Here is a tiny trained network, its code and every weight. The questions are about switching its units off for an input and a class, where a switched-off unit gives its printed mean instead of its output.

import numpy as np


def w(rows, s, z=0):
    codes = np.array(rows[::2]) - 128.0
    scale = np.full(codes.shape[1], s)
    scale[-1] = z or s
    return codes * scale


def norm(h):
    return h / np.sqrt((h * h).mean(-1, keepdims=True) + 1e-5)


def f(y):
    return np.maximum(y, 0)


def log_softmax(a):
    a = a - a.max(-1, keepdims=True)
    return a - np.log(np.exp(a).sum(-1, keepdims=True))


def net(x, mask):
    res = np.array(x, float).reshape(1, 3) / 4 @ E
    u = 0
    for l in range(2):
        y = f(norm(res) @ A[l][:, :-1].T + A[l][:, -1])
        res = res + np.where(mask[u : u + 8], y, B[l][:, -1]) @ B[l][:, :-1]
        u += 8
    return log_softmax(norm(res)[-1] @ U[:, :-1].T + U[:, -1])


A, B = {}, {}
E = w([
[206,250,140,133,181,254],'x0',
[168,185,33,205,245,6],'x1',
[127,129,127,131,128,129],'x2',
],0.0075)
A[0] = w([
[113,103,115,126,109,149,35],'0.n0',
[75,86,165,122,44,175,3],'0.n1',
[117,164,120,139,166,125,80],'0.n2',
[124,136,134,101,109,117,123],'0.n3',
[154,166,135,129,148,167,171],'0.n4',
[118,100,140,113,102,148,160],'0.n5',
[131,185,130,147,174,193,21],'0.n6',
[135,151,170,116,86,254,72],'0.n7',
],0.017,0.0025)
B[0] = w([
[157,163,128,119,186,107,148],'0.n0',
[247,161,77,128,100,110,228],'0.n1',
[158,48,206,81,49,63,160],'0.n2',
[153,113,145,114,133,122,144],'0.n3',
[122,164,86,162,145,223,186],'0.n4',
[158,168,105,97,154,113,176],'0.n5',
[206,152,103,85,108,91,196],'0.n6',
[2,89,165,143,128,174,253],'0.n7',
],0.017,0.015)
A[1] = w([
[52,120,101,164,192,54,67],'1.n0',
[85,115,83,141,188,91,72],'1.n1',
[224,131,120,150,109,85,145],'1.n2',
[35,26,182,176,140,52,251],'1.n3',
[225,174,149,103,85,145,217],'1.n4',
[255,179,97,163,145,141,133],'1.n5',
[199,149,112,145,131,134,79],'1.n6',
[31,114,197,148,160,153,52],'1.n7',
],0.017,0.0016)
B[1] = w([
[142,131,132,135,219,84,173],'1.n0',
[176,145,140,152,164,133,155],'1.n1',
[108,153,123,133,123,209,243],'1.n2',
[145,135,124,172,255,91,200],'1.n3',
[139,125,105,129,145,45,248],'1.n4',
[143,121,110,70,81,70,247],'1.n5',
[133,136,118,100,100,116,193],'1.n6',
[121,156,32,139,130,178,169],'1.n7',
],0.024,0.016)
U = w([
[188,151,59,42,52,41,189],'0',
[71,80,219,125,91,126,1],'1',
[82,73,195,144,91,121,21],'2',
[155,123,148,175,245,84,216],'3',
[78,147,73,133,92,248,205],'4',
[136,64,192,160,97,143,27],'5',
[121,117,220,168,80,136,37],'6',
],0.013,0.006)

Each question gives the input, the list of numbers given to net, and the class t.
The units are the neurons (one row each of A and B). Each row of codes is followed by its name. A weight is (code - 128) times the scale printed after its matrix; where a second scale follows, it is the last column's (A, B and U).
mask holds one flag per neuron, layer by layer. A switched-off neuron (its flag False) gives its mean, the last column of its row in B, instead of its output. The means were averaged over made-up inputs and are rounded, as every weight is.
A unit's drop is (log p(t) with every unit on - log p(t) with that unit switched off) / (log p(t) with every unit on - log p(t) with every unit switched off).
top k neurons: the k neurons with the biggest drops, biggest first
k most important neurons of layer l: the k neurons of layer l with the biggest drops, biggest first
drop when u is switched off: that unit's drop, to one decimal
input [4,-8,2], class 4: top neuron : 0.n7
input [1,-5,5], class 4: top 2 neurons : 0.n7; 0.n6
input [3,0,2], class 4: 2 most important neurons of layer 0 : 0.n7; 0.n1
input [3,0,-5], class 4: 2 most important neurons of layer 0 : 0.n7; 0.n1
input [-2,2,-8], class 3: top 2 neurons : 0.n6; 0.n1
input [2,0,-1], class 4: top 2 neurons : 0.n7; 0.n1
input [-2,6,-1], class 3: top 2 neurons : 0.n1; 0.n6
input [0,6,3], class 3: 4 most important neurons of layer 0 : 0.n1; 0.n6; 0.n4; 0.n5
input [-6,3,0], class 3: drop when 0.n1 is switched off : 3.6
input [7,-6,-6], class 4: drop when 0.n7 is switched off : 2.0
input [-4,8,1], class 3: drop when 0.n1 is switched off : 5.2
